[126 158 169 85 156 203 133 142 194 119 67]  Q_381
[130 233 88 120 154 142 149 105 89 128 129]  Q_217
[158 203 194 119 133 85 169 142 126 155 67]  Q_303
order: [142 194 119 67 126 158 169 85 156 203 133] -> Q_381
then: [126 158 169 85] -> [156]
order: [142 119 169 203 126 85 156 133 158 194 67] -> Q_381
diff Q_303: [158 203 194 119 133 85 169 142 127 155 67] -> 8, [126]
then: [158 169 85 156 203 133] -> [142]
diff Q_381: [126 158 169 84 156 203 133 142 194 119 67] -> 3, [85]

[103 144 113 121 124 141 110 108 165 117 125 173 136]  Q_248
[26 103 146 128 126 163 111 77 137 118 147 89 127]  Q_300
[26 89 103 118 147 137 128 77 126 112 146 163 127]  Q_962
order: [136 173 125 117 165 108 110 141 124 121 113 144 103] -> Q_248
then: [117 125] -> [173]
diff Q_248: [103 144 112 121 124 141 110 108 165 117 125 173 136] -> 2, [113]
order: [147 146 103 77 137 111 126 89 128 127 26 118 163] -> Q_300
diff Q_300: [26 103 147 128 126 163 111 77 137 118 147 89 127] -> 2, [146]

[176 189 118 181 155] = Q_353
[80 102 177 178 135] = Q_999
[156 119 163 143 126] = Q_876
[124 228 131 156 187] = Q_521
[124 228 131 96 106] = Q_857
[163 143 119 157 126] = Q_709
[23 78 155 50 121] = Q_138
order: [119 126 143 157 163] -> Q_709
diff Q_138: [23 78 155 50 122] -> 4, [121]

[173 125 126 135 123 118 160 118 183 139 136 125 148 96 154 125 131 157 122 93 137 82 153 158 102 131 161 113 132 108 98 100 141 123 114 126 113 103 132 104 117 182 113 121 116 145 107 37 167 95 128 147 155 154 123 112 162 166] -> Q_699
[172 131 104 93 73 121 179 145 97 51 175 73 133 138 141 85 106 150 131 147 119 102 148 113 135 139 125 159 108 103 119 65 157 168 144 147 114 110 109 114 88 154 149 128 54 126 185 97 138 142 148 106 106 135 71 98 63 65] -> Q_102
[116 144 142 129 103 120 129 106 168 56 160 118 147 156 129 100 101 106 177 178 78 117 104 147 151 125 148 167 84 110 145 107 179 135 123 133 129 149 159 157 58 83 123 122 132 135 175 173 119 131 137 85 45 115 76 142 26 89] -> Q_856
[116 142 155 107 112 136 148 104 88 117 164 125 107 120 125 96 91 124 138 156 96 123 119 178 150 122 149 105 107 116 144 142 127 103 120 129 106 168 116 158 121 104 119 150 166 133 124 139 102 152 144 119 80 121 90 136 53 145] -> Q_310
[213 89 161 123 121 124 188 105 151 71 141 116 188 129 155 124 103 130 191 150 106 91 129 162 116 144 182 141 101 109 110 76 180 130 58 132 143 112 186 138 60 109 101 111 120 147 138 91 147 81 129 108 101 142 88 123 98 122] -> Q_722
[145 102 166 142 169 137 135 103 154 135 123 165 161 120 137 140 122 110 169 134 97 106 106 184 125 121 177 124 107 118 131 141 162 94 90 115 132 146 180 151 89 98 91 117 191 150 103 130 135 91 117 120 88 129 126 154 118 176] -> Q_241
[132 97 147 139 170 137 114 128 131 118 110 156 156 148 126 147 134 97 169 146 104 132 102 135 130 122 144 153 110 130 139 140 161 118 111 121 149 139 178 148 89 85 111 110 165 136 130 176 128 104 116 109 91 117 134 153 118 128] -> Q_749
then: [116 144 142 127 103 120 129 106 168] -> [116]
diff Q_749: [132 97 147 139 170 137 114 128 131 118 110 156 156 149 126 147 134 97 169 146 104 132 102 135 130 122 144 153 110 130 139 140 161 118 111 121 149 139 178 148 89 85 111 110 165 136 130 176 128 104 116 109 91 117 134 153 118 128] -> 13, [148]
diff Q_699: [174 125 126 135 123 118 160 118 183 139 136 125 148 96 154 125 131 157 122 93 137 82 153 158 102 131 161 113 132 108 98 100 141 123 114 126 113 103 132 104 117 182 113 121 116 145 107 37 167 95 128 147 155 154 123 112 162 166] -> 0, [173]
order: [145 53 136 90 121 80 119 144 152 102 139 124 133 166 150 119 104 121 158 116 168 106 129 120 103 127 142 144 116 107 105 149 122 150 178 119 123 96 156 138 124 91 96 125 120 107 125 164 117 88 104 148 136 112 107 155 142 116] -> Q_310
then: [147 119 102 148] -> [113]

